Here is a tiny trained network, its code and every weight. The questions are about switching its units off for an input and a class, where a switched-off unit gives its printed mean instead of its output.

import numpy as np


def w(rows, s, z=0):
    codes = np.array(rows[::2]) - 128.0
    scale = np.full(codes.shape[1], s)
    scale[-1] = z or s
    return codes * scale


def f(y):
    return y / 2 * (1 + np.tanh(0.7978845608 * (y + 0.044715 * y**3)))


def log_softmax(a):
    a = a - a.max(-1, keepdims=True)
    return a - np.log(np.exp(a).sum(-1, keepdims=True))


def net(x, mask):
    res = np.array(x, float).reshape(1, 6) / 4 @ E
    y = f(res @ A[0][:, :-1].T + A[0][:, -1])
    res = res + np.where(mask, y, B[0][:, -1]) @ B[0][:, :-1]
    return log_softmax(res[-1] @ U[:, :-1].T + U[:, -1])


A, B = {}, {}
E = w([
[247,87,214,120,124,89],'x0',
[179,108,111,23,27,147],'x1',
[172,171,153,45,72,73],'x2',
[58,148,62,128,6,154],'x3',
[43,101,247,106,91,230],'x4',
[163,245,194,138,167,255],'x5',
],0.0066)
A[0] = w([
[92,91,125,14,24,47,240],'neuron 0',
[86,68,32,193,144,49,170],'neuron 1',
[177,112,142,91,212,90,189],'neuron 2',
[78,195,98,155,62,156,97],'neuron 3',
[124,183,189,32,171,108,187],'neuron 4',
[197,165,181,83,209,147,246],'neuron 5',
[32,163,160,172,117,254,254],'neuron 6',
],0.0073,0.0051)
B[0] = w([
[100,79,44,93,117,122,227],'neuron 0',
[59,150,73,118,170,94,198],'neuron 1',
[126,149,187,78,228,164,176],'neuron 2',
[182,158,38,114,138,158,155],'neuron 3',
[170,144,129,120,160,155,170],'neuron 4',
[181,183,214,104,195,169,209],'neuron 5',
[159,132,177,82,254,230,245],'neuron 6',
],0.0097,0.011)
U = w([
[66,49,188,140,170,191,176],'0',
[84,12,73,97,76,91,45],'1',
[187,194,244,179,179,149,215],'2',
[110,156,157,190,54,130,3],'3',
[158,175,80,3,194,169,159],'4',
[235,117,59,82,3,109,57],'5',
[16,147,68,192,141,69,144],'6',
],0.0077,0.0036)

Each question gives the input, the list of numbers given to net, and the class t.
The units are the neurons (one row each of A and B). Each row of codes is followed by its name. A weight is (code - 128) times the scale printed after its matrix; where a second scale follows, it is the last column's (A, B and U).
mask holds one flag per neuron, in row order. A switched-off neuron (its flag False) gives its mean, the last column of its row in B, instead of its output. The means were averaged over made-up inputs and are rounded, as every weight is.
A unit's drop is (log p(t) with every unit on - log p(t) with that unit switched off) / (log p(t) with every unit on - log p(t) with every unit switched off).
The circuit of an input: a set's keep is (log p(t) with only the set's units on - log p(t) with every unit switched off) / (log p(t) with every unit on - log p(t) with every unit switched off). Starting from all 7 units, units are removed one at a time, each time the one whose removal leaves the highest keep (on an exact tie, the one counted first), for as long as the keep stays at least 0.8.
units of the circuit, in order: the units of the circuit, biggest drop first
k most important neurons: the k neurons with the biggest drops, biggest first
drop of u: that unit's drop, to one decimal
input [-5,2,-8,4,-6,-7], class 6: units of the circuit, in order => [neuron 1]
input [-8,-2,6,-4,0,7], class 2: units of the circuit, in order => [neuron 0; neuron 5]
input [-2,-3,-1,-8,0,-8], class 6: 3 most important neurons => [neuron 6; neuron 1; neuron 5]
input [-8,0,3,6,-7,2], class 6: units of the circuit, in order => [neuron 5; neuron 6]
input [-1,1,-7,-5,-4,-6], class 6: units of the circuit, in order => [neuron 6; neuron 1]
input [1,-5,2,-2,-2,-8], class 6: units of the circuit, in order => [neuron 1; neuron 6]
input [-2,8,6,-6,-6,6], class 2: units of the circuit, in order => [neuron 5; neuron 1; neuron 3]
input [-1,2,4,-4,1,-8], class 1: units of the circuit, in order => [neuron 6; neuron 0]
input [6,6,-2,-2,-3,1], class 2: units of the circuit, in order => [neuron 1; neuron 5; neuron 3]
input [3,6,-5,-7,-4,-8], class 1: 4 most important neurons => [neuron 6; neuron 5; neuron 0; neuron 4]
input [1,7,-3,-1,7,8], class 2: 3 most important neurons => [neuron 0; neuron 5; neuron 1]
input [-4,7,-1,5,3,-6], class 1: units of the circuit, in order => [neuron 0; neuron 5]
input [2,2,8,8,-3,7], class 5: 2 most important neurons => [neuron 6; neuron 2]
input [7,2,8,6,3,-8], class 1: units of the circuit, in order => [neuron 0]
input [5,6,0,1,0,-1], class 5: 2 most important neurons => [neuron 6; neuron 1]
input [0,-2,-3,-5,-3,3], class 2: drop of neuron 0 => 0.2
input [2,1,-7,-1,4,3], class 2: drop of neuron 0 => 0.5
input [2,6,-4,1,-1,0], class 5: drop of neuron 6 => 0.4
